Below are the code and all the weights of a small trained network. Each question names an input and a class and asks about switching units off, where a switched-off unit gives its printed mean instead of its output.

import numpy as np


def w(rows, s, z=0):
    codes = np.array(rows[::2]) - 128.0
    scale = np.full(codes.shape[1], s)
    scale[-1] = z or s
    return codes * scale


def f(y):
    return np.maximum(y, 0)


def log_softmax(a):
    a = a - a.max(-1, keepdims=True)
    return a - np.log(np.exp(a).sum(-1, keepdims=True))


def net(x, mask):
    res = np.array(x, float).reshape(1, 5) / 4 @ E
    y = f(res @ A[0][:, :-1].T + A[0][:, -1])
    res = res + np.where(mask, y, B[0][:, -1]) @ B[0][:, :-1]
    return log_softmax(res[-1] @ U[:, :-1].T + U[:, -1])


A, B = {}, {}
E = w([
[199,73,140,18],'x0',
[134,8,35,108],'x1',
[159,96,186,114],'x2',
[91,69,167,97],'x3',
[168,81,155,252],'x4',
],0.012)
A[0] = w([
[141,212,151,102,207],'N1',
[150,133,217,114,97],'N2',
[89,184,136,182,255],'N3',
[130,96,79,3,155],'N4',
[206,132,120,135,141],'N5',
[115,81,95,116,239],'N6',
],0.016,0.008)
B[0] = w([
[164,173,108,72,210],'N1',
[94,246,110,118,167],'N2',
[208,172,109,130,228],'N3',
[223,96,83,167,252],'N4',
[226,55,212,138,153],'N5',
[158,141,227,98,197],'N6',
],0.014,0.022)
U = w([
[135,247,123,76,255],'0',
[185,160,85,252,125],'1',
[68,131,90,150,21],'2',
[51,147,99,155,30],'3',
[123,137,132,184,18],'4',
[218,13,162,96,154],'5',
],0.011,0.0059)

Each question gives the input, the list of numbers given to net, and the class t.
The units are the neurons (one row each of A and B). Each row of codes is followed by its name. A weight is (code - 128) times the scale printed after its matrix; where a second scale follows, it is the last column's (A, B and U).
mask holds one flag per neuron, in row order. A switched-off neuron (its flag False) gives its mean, the last column of its row in B, instead of its output. The means were averaged over made-up inputs and are rounded, as every weight is.
A unit's drop is (log p(t) with every unit on - log p(t) with that unit switched off) / (log p(t) with every unit on - log p(t) with every unit switched off).
The circuit of an input: a set's keep is (log p(t) with only the set's units on - log p(t) with every unit switched off) / (log p(t) with every unit on - log p(t) with every unit switched off). Starting from all 6 units, units are removed one at a time, each time the one whose removal leaves the highest keep (on an exact tie, the one counted first), for as long as the keep stays at least 0.8.
circuit, biggest first: the units of the circuit, biggest drop first
k most important neurons: the k neurons with the biggest drops, biggest first
drop of u: that unit's drop, to one decimal
input [-3,3,-4,0,-8], class 5: circuit, biggest first	[N4 N2]
input [8,-7,5,8,1], class 0: circuit, biggest first	[N2]
input [-4,-8,0,8,7], class 0: 2 most important neurons	[N4 N2]
input [-1,4,-7,-3,-8], class 5: 4 most important neurons	[N4 N2 N6 N3]
input [-4,-5,-2,-2,1], class 0: 2 most important neurons	[N4 N1]
input [-4,6,-1,1,-1], class 5: 2 most important neurons	[N2 N6]
input [-4,7,-8,8,6], class 5: 2 most important neurons	[N6 N2]
input [-3,-5,3,7,7], class 0: 2 most important neurons	[N4 N2]
input [-7,-7,1,-7,3], class 0: 2 most important neurons	[N4 N1]
input [-5,-7,-4,5,3], class 0: drop of N4	0.6
input [-2,-8,7,2,6], class 0: drop of N6	0.0
input [-7,-6,2,1,0], class 0: drop of N4	0.1
